How the elements are linked:
Mit: l>Kug, s>Vuf, b>Vep, w>Pem
Nel: l>Rol, s>Ded, b>Fis, w>Vid
Leg: l>Bak, s>Fon, b>Deg, w>Ril
Lut: l>Tik, s>Tiv, b>Pil, w>Viv
Mez: l>Kal, s>Zik, b>Zul, w>Duf
Kal: l>Zil, s>Lis, b>Mok, w>Zul
Kap: l>Nos, s>Goz, b>Gev, w>Tif
Vur: l>Puv, s>Riz, b>Nat, w>Daf
Tib: l>Kap, s>Kes, b>Tif, w>Fon
Vot: l>Naf, s>Pil, b>Teg, w>Lig
Fid: l>Nur, s>Vaz, b>Leg, w>Tam
Duf: l>Zul, s>Geg, b>Zil, w>Kal
Zat: l>Vuf, s>Gof, b>Liv, w>Sab
Ril: l>Deg, s>Kap, b>Ded, w>Bak
Sed: l>Ver, s>Kir, b>Zor, w>Mip
Pur: l>Fon, s>Rov, b>Kap, w>Tib
Mal: l>Mez, s>Teg, b>Duf, w>Vel
Goz: l>Vog, s>Sef, b>Ful, w>Kaz
Sab: l>Liv, s>Muf, b>Bom, w>Vuf
Pem: l>Vep, s>Liv, b>Sed, w>Kug
Teg: l>Zik, s>Vur, b>Geg, w>Ziz
Vok: l>Nar, s>Duf, b>Zad, w>Sef
Tiv: l>Fav, s>Kug, b>Buf, w>Kor
Vem: l>Pem, s>Sab, b>Kug, w>Mit
Liv: l>Zot, s>Zef, b>Kir, w>Bom
Ker: l>Pud, s>Tam, b>Rir, w>Daz
Buf: l>Tup, s>Mip, b>Riz, w>Rof
Rof: l>Riz, s>Ver, b>Mik, w>Tup
Tuf: l>Vur, s>Rof, b>Daf, w>Sep
Dem: l>Nel, s>Bak, b>Vid, w>Kon
Viv: l>Pil, s>Kor, b>Tuf, w>Tik
Kor: l>Buf, s>Vep, b>Rof, w>Fav
Rir: l>Kon, s>Ril, b>Nel, w>Dem
Zor: l>Rav, s>Vem, b>Tiv, w>Mif
Rul: l>Mit, s>Zat, b>Pem, w>Vem
Dur: l>Vok, s>Vel, b>Sef, w>Bap
Mif: l>Tiv, s>Mit, b>Kor, w>Rav
Vog: l>Vaz, s>Zad, b>Pur, w>Ful
Pas: l>Gaz, s>Rol, b>Zuk, w>Zef
Rov: l>Gos, s>Dur, b>Goz, w>Kes
Rol: l>Zet, s>Ker, b>Gez, w>Fis
Zik: l>Lis, s>Puv, b>Nen, w>Geg
Kir: l>Rul, s>Kup, b>Vem, w>Pum
Dap: l>Sab, s>Kar, b>Vuf, w>Zat
Zad: l>Bef, s>Zil, b>Rov, w>Tek
Vel: l>Duf, s>Ziz, b>Kal, w>Mez
Tup: l>Mik, s>Zor, b>Lut, w>Riz
Dib: l>Bap, s>Mal, b>Vok, w>Dur
Gos: l>Kaz, s>Vok, b>Vog, w>Goz
Pud: l>Dem, s>Leg, b>Kon, w>Rir
Fis: l>Gez, s>Daz, b>Tuv, w>Zet
Kug: l>Sed, s>Bom, b>Mip, w>Vep
Nos: l>Fid, s>Vog, b>Tam, w>Gev
Bak: l>Ded, s>Tif, b>Ped, w>Deg
Puv: l>Sar, s>Lut, b>Vot, w>Nat
Muf: l>Zef, s>Vid, b>Gaz, w>Pas
Gez: l>Kar, s>Rir, b>Gof, w>Tuv
Zot: l>Pum, s>Zuk, b>Rul, w>Kir
Ped: l>Daz, s>Fid, b>Pud, w>Ker
Kup: l>Zat, s>Tuv, b>Sab, w>Dap
Gof: l>Pas, s>Nel, b>Zef, w>Muf
Nar: l>Tek, s>Zul, b>Bef, w>Zad
Vaz: l>Tib, s>Bef, b>Fon, w>Pur
Bom: l>Kir, s>Gaz, b>Pum, w>Zot
Daf: l>Nat, s>Mik, b>Sar, w>Puv
Vep: l>Mip, s>Zot, b>Ver, w>Sed
Vid: l>Fis, s>Ped, b>Zet, w>Rol
Deg: l>Ped, s>Nos, b>Ker, w>Ded
Pum: l>Vem, s>Dap, b>Mit, w>Rul
Nat: l>Vot, s>Viv, b>Lig, w>Sar
Mok: l>Dur, s>Zeg, b>Bap, w>Dib
Kar: l>Muf, s>Kon, b>Pas, w>Gof
Lis: l>Peg, s>Sar, b>Zeg, w>Nen
Mik: l>Viv, s>Rav, b>Tik, w>Lut
Ful: l>Pur, s>Tek, b>Tib, w>Vaz
Sef: l>Zad, s>Kal, b>Tek, w>Nar
Vuf: l>Bom, s>Pas, b>Zot, w>Liv
Zeg: l>Vel, s>Naf, b>Mez, w>Mal
Zul: l>Mok, s>Nen, b>Dib, w>Zil
Zet: l>Tuv, s>Pud, b>Kar, w>Gez
Sar: l>Lig, s>Tik, b>Naf, w>Vot
Peg: l>Mal, s>Lig, b>Vel, w>Zeg
Bef: l>Kes, s>Dib, b>Gos, w>Rov
Fav: l>Rof, s>Sed, b>Tup, w>Buf
Ded: l>Ker, s>Gev, b>Daz, w>Ped
Fon: l>Tif, s>Gos, b>Nos, w>Kap
Gev: l>Tam, s>Ful, b>Nur, w>Fid
Naf: l>Ziz, s>Sep, b>Zik, w>Teg
Tuv: l>Gof, s>Dem, b>Muf, w>Kar
Kes: l>Goz, s>Bap, b>Kaz, w>Gos
Gaz: l>Kup, s>Zet, b>Dap, w>Zuk
Pil: l>Sep, s>Buf, b>Vur, w>Tuf
Riz: l>Lut, s>Mif, b>Viv, w>Mik
Geg: l>Nen, s>Nat, b>Peg, w>Lis
Tik: l>Tuf, s>Fav, b>Sep, w>Pil
Tek: l>Rov, s>Mok, b>Kes, w>Bef
Lig: l>Teg, s>Tuf, b>Ziz, w>Naf
Tif: l>Gev, s>Kaz, b>Fid, w>Nos
Mip: l>Zor, s>Pum, b>Mif, w>Ver
Kon: l>Vid, s>Deg, b>Rol, w>Nel
Tam: l>Leg, s>Pur, b>Ril, w>Nur
Nen: l>Zeg, s>Vot, b>Mal, w>Peg
Bap: l>Sef, s>Mez, b>Nar, w>Vok
Ziz: l>Geg, s>Daf, b>Lis, w>Zik
Sep: l>Daf, s>Tup, b>Puv, w>Vur
Rav: l>Kor, s>Pem, b>Fav, w>Tiv
Nur: l>Ril, s>Tib, b>Bak, w>Leg
Zuk: l>Dap, s>Gez, b>Zat, w>Kup
Daz: l>Rir, s>Nur, b>Dem, w>Pud
Kaz: l>Ful, s>Nar, b>Vaz, w>Vog
Ver: l>Mif, s>Rul, b>Rav, w>Zor
Zef: l>Zuk, s>Fis, b>Kup, w>Gaz
Zil: l>Dib, s>Peg, b>Dur, w>Mok

In the rows, 62 stands for zero.

The rows follow the links: the fewer symbols apart two elements are, the more alike their rows tend to be.

Name the element of each row.
[  22   70   61   51   46   50   32   86   78   97   71   47   79   54   62   35   61   83   47   48   75   36   61   97   49   41   81   64  110  109   64   51   20   68   63   76   93   75   48   60   77   90   47   61   79   62] | Gaz
[ 110   56   73   54   55   71   76   78   43   24   55   57   36   72   66   52   66   73   75   80   52   50   71   14   72   51   37   55    3   51   58   71  114   57   54   65   25   53   55   69   51   73   80   73   41   73] | Gez
[  27   70   61   80   84   49   67   28   76   92   72   83   75   56   62   98   62   31   45   51   77  102   61   97   50   96   78   64  103   40   64   51   24   69   65   49   88   76   83   60   78   24   50   62   76   61] | Nos
[  99   65   77   48   47   60   68   92   45   32   64   49   31   72   68   38   69   82   59   80   67   37   78   17   59   42   41   51    5   66   55   60  106   65   49   70   28   65   50   73   67   88   80   76   44   78] | Bom
[  25   70   65   78   85   50   67   31   77   97   70   81   76   55   64   97   63   33   46   49   77  100   65   99   48   94   79   61  106   44   62   51   23   68   62   50   91   75   81   63   77   28   49   64   76   65] | Fon
[  92   66   55   77   76   53   92   38   45   16   67   74   29   71   59   85   59   43   50   79   73   85   54   25   53   83   43   70   10   21   68   55  100   67   71   50   28   71   74   57   72   40   78   54   46   53] | Bap
[ 113   56   65   59   59   75   79   71   43   20   54   59   38   73   63   55   65   69   76   82   49   54   66   15   76   55   39   60    1   45   60   73  115   57   59   62   24   51   59   66   48   69   81   66   42   64] | Kon
[  83   67   73   76   85   54   95   35   51   43   69   83   36   69   66  100   67   31   52   74   72  102   74   36   54   96   47   53   24   10   55   55   90   67   54   46   40   71   83   70   72   26   74   73   51   74] | Vot
[  20   67   55   53   48   52   34   80   80   95   71   50   83   54   60   39   60   81   49   47   73   40   55  100   51   44   83   68  116  106   68   53   17   67   68   75   94   72   49   57   74   86   46   55   80   53] | Vuf
[  21   69   57   53   48   51   33   83   78   96   70   49   81   54   61   38   60   83   49   48   75   36   57   99   51   44   82   66  113  107   65   53   19   68   67   75   94   73   48   60   77   88   47   57   79   57] | Dap
[  83   68   71   77   83   53   93   36   49   38   70   82   34   69   66   97   67   31   50   75   74   99   71   35   52   94   47   56   21   12   58   54   92   69   57   46   39   73   81   68   75   28   75   71   50   71] | Teg
[  83   65   77   78   87   59   93   33   52   49   65   83   43   69   67  102   68   29   58   73   65  106   77   41   59   97   49   51   29   10   54   60   87   63   52   44   44   66   86   72   66   23   73   76   52   77] | Sep
[  87   69   66   44   40   50   60   97   48   31   72   43   30   71   64   27   64   91   45   77   77   27   67   24   49   34   44   60   17   80   60   51   93   69   58   76   34   74   44   64   77   98   77   66   47   65] | Rav
[  56   60   48   88   90   67   82   12   68   63   59   87   74   60   57  108   56   25   66   58   58  110   48   79   67  101   68   74   78   22   70   65   53   60   76   44   70   59   88   53   57   16   57   48   68   47] | Kar
[  87   69   59   76   79   51   92   37   46   24   71   77   29   71   62   87   61   41   49   78   75   91   59   28   50   87   44   65   14   18   64   52   97   69   66   49   31   75   76   59   74   37   78   58   46   59] | Kal
[  81   70   59   45   39   49   56   97   49   29   72   42   33   69   61   23   62   94   45   76   76   23   59   28   49   31   47   64   22   86   64   51   90   68   64   76   37   76   41   61   79  101   74   60   49   60] | Tup
[  20   67   53   55   50   54   33   76   79   96   69   51   85   53   59   42   59   79   52   45   72   42   51  102   54   46   83   70  117  105   67   54   16   66   69   74   95   71   51   56   73   85   46   52   82   51] | Zot
[  58   59   49   88   92   70   83   13   67   62   59   88   72   61   58  109   57   24   70   58   55  111   49   76   70  101   67   71   74   20   69   68   57   59   75   43   67   56   88   54   55   16   58   49   66   48] | Pas
[ 104   62   77   48   49   62   70   90   44   31   62   50   32   72   69   41   68   82   61   82   63   39   78   15   64   44   40   51    5   62   54   62  109   63   49   68   29   61   50   73   63   84   81   79   43   78] | Sab
[  38   65   77   43   40   58   32  103   72   98   66   42   76   57   67   26   68   93   57   53   68   25   76   84   58   33   75   52   96  111   55   58   35   64   50   77   85   67   43   70   67   99   52   76   73   76] | Ker
[  73   57   53   42   34   73   40  101   61   50   55   37   65   64   59   15   58  104   74   65   51   12   52   53   72   19   60   70   57  108   68   72   71   58   68   83   56   54   36   57   52  110   65   52   61   53] | Zul
[  27   55   64   65   65   75   44   58   83  111   54   65  104   51   63   69   63   59   78   42   49   67   64  111   75   65   87   61  125   80   61   73   18   56   62   63  102   50   66   64   47   57   43   65   83   64] | Sar
[  31   70   55   84   87   50   72   23   73   82   70   85   73   55   60  101   59   28   48   52   75  106   55   93   51   99   77   68   97   35   66   51   31   68   70   47   83   74   85   57   77   22   52   54   73   55] | Ril

Each walk starts at a row. The symbols on each line, taken left to right, move it on to the next element.
Answer with the element's row; about right is enough.
new walk
[  72   57   56   42   33   75   39  101   63   56   55   36   69   63   61   16   59  104   77   63   50   11   55   56   75   20   61   68   60  110   66   73   69   57   67   82   59   51   36   58   49  110   63   56   62   55]
w l w s s b l w [  74   58   50   43   34   71   41  100   60   45   57   37   63   64   59   15   58  104   72   65   54   12   50   50   71   20   59   72   53  107   69   70   74   58   71   82   54   55   36   55   54  110   64   50   59   49]
l b b b s l [  90   69   57   75   78   52   91   38   46   20   71   75   29   70   61   87   59   41   49   79   74   88   57   27   51   84   43   66   12   19   66   52   99   67   68   50   30   72   75   59   75   38   78   56   46   56]
new walk
[  36   67   53   85   89   52   73   19   72   79   69   85   74   57   59  104   57   26   51   53   73  107   53   92   52  100   75   70   95   32   68   54   33   68   73   47   81   71   86   55   74   21   53   52   73   52]
w s l w l l s s b [  55   58   74   39   36   73   35  108   68   85   57   40   78   60   65   20   67   99   73   57   53   17   74   71   70   26   69   54   82  113   57   70   53   57   52   80   76   54   41   70   53  106   57   73   68   74]
l s w b s [  96   64   50   73   74   57   89   41   44   13   66   72   30   71   59   79   57   48   57   78   69   80   49   22   57   77   41   71   10   25   69   57  104   65   74   53   27   67   72   54   68   45   80   50   45   49]
new walk
[  79   68   51   45   36   54   50   96   53   29   68   39   39   68   59   19   57   98   51   72   71   18   49   34   52   27   50   70   31   95   69   54   84   67   71   79   41   71   39   55   72  106   73   50   51   49]
l b l l l l l l [  88   70   62   75   81   50   92   36   47   27   70   79   29   71   62   90   63   38   46   77   76   94   62   29   50   89   45   62   16   16   63   51   95   68   65   49   33   75   77   62   77   34   78   62   48   62]
w l w b w l [  70   57   57   42   35   76   38  103   63   60   55   37   71   63   61   15   62  104   78   61   49   12   58   58   76   21   63   65   64  111   64   74   66   56   65   82   63   50   38   60   48  110   63   58   63   57]
new walk
[ 103   60   49   72   69   65   87   46   44    9   61   67   34   72   58   73   56   55   66   80   60   74   48   19   66   71   40   73    6   30   70   65  109   62   73   56   23   60   69   53   59   52   80   49   44   49]
b b w b b l w w [  39   66   49   86   89   55   76   17   72   74   67   86   73   56   58  104   57   25   54   55   71  108   49   88   55  101   74   72   92   30   69   57   37   66   73   46   78   70   85   53   71   20   54   50   71   49]
w s s b s [ 101   62   49   72   70   62   88   44   46   10   62   70   34   73   56   75   57   52   63   79   63   75   49   21   62   74   41   73    6   28   70   63  106   63   74   55   24   62   69   53   62   50   79   49   44   48]
new walk
[  66   57   54   88   92   73   85   15   64   58   55   89   73   62   60  109   60   23   75   60   51  111   52   70   74  103   65   69   66   16   67   73   63   58   72   42   64   51   88   56   50   15   61   53   64   53]
b s s s w b l [  46   64   47   89   90   60   78   14   69   67   63   87   74   58   57  106   56   24   60   56   64  110   47   84   60  101   72   75   83   27   71   61   44   63   76   45   75   65   87   53   64   18   55   47   70   47]
b s s l l s s w [  24   69   68   77   83   50   65   35   76  101   70   82   79   55   64   95   64   34   48   49   76   98   68  101   51   93   80   57  109   47   59   52   23   68   60   51   92   74   80   67   77   30   49   68   78   68]
new walk
[  29   55   61   65   65   76   44   59   83  109   53   63  105   52   62   65   63   61   78   44   50   64   61  111   75   63   88   63  126   84   62   73   18   56   64   64  102   50   64   62   47   60   44   61   84   61]
l l b b l w w [  75   61   48   44   34   67   42   98   59   41   59   37   59   64   58   16   57  103   68   66   57   13   46   48   69   21   58   73   48  106   70   67   74   59   72   82   52   57   37   53   57  110   67   50   58   48]
s l l l b l b s [  28   57   73   66   70   72   50   56   81  116   56   70  100   52   67   76   66   53   73   44   53   74   74  110   71   71   85   56  122   73   58   70   19   57   56   60  102   53   69   69   53   49   44   73   81   74]
new walk
[  24   59   50   62   58   70   38   63   83  100   57   59   99   51   58   55   57   70   71   42   55   55   50  110   70   55   86   72  125   94   68   69   16   59   71   69  100   57   58   54   54   70   43   50   83   51]
b w w w w b w b [  77   66   49   46   35   56   50   96   53   31   67   38   44   68   59   18   57  100   55   71   69   18   48   37   56   25   52   74   35   97   70   57   81   66   73   80   43   69   39   53   70  108   71   49   53   48]
s b s b w s [  22   60   49   61   57   67   37   66   83   98   59   57   98   51   58   52   56   71   69   43   58   51   48  109   67   53   85   73  124   96   70   66   15   60   74   70   99   58   57   53   57   72   43   49   82   48]
new walk
[  23   67   72   74   79   53   61   41   78  109   69   77   82   54   66   91   67   37   52   47   73   93   73  105   53   89   82   55  112   52   57   55   19   68   55   54   96   72   78   69   73   33   46   74   79   75]
b l l w s b [  23   69   70   76   82   51   63   40   78  105   70   79   80   53   66   94   66   36   50   47   73   96   71  103   51   91   80   57  111   51   59   53   21   67   57   51   94   72   80   69   76   32   48   71   79   71]
l w w s b [  63   57   68   40   35   74   35  106   67   77   55   38   76   61   64   18   64  102   78   58   50   14   67   67   74   22   68   58   75  112   59   73   58   57   56   83   71   52   38   67   48  108   59   68   67   68]
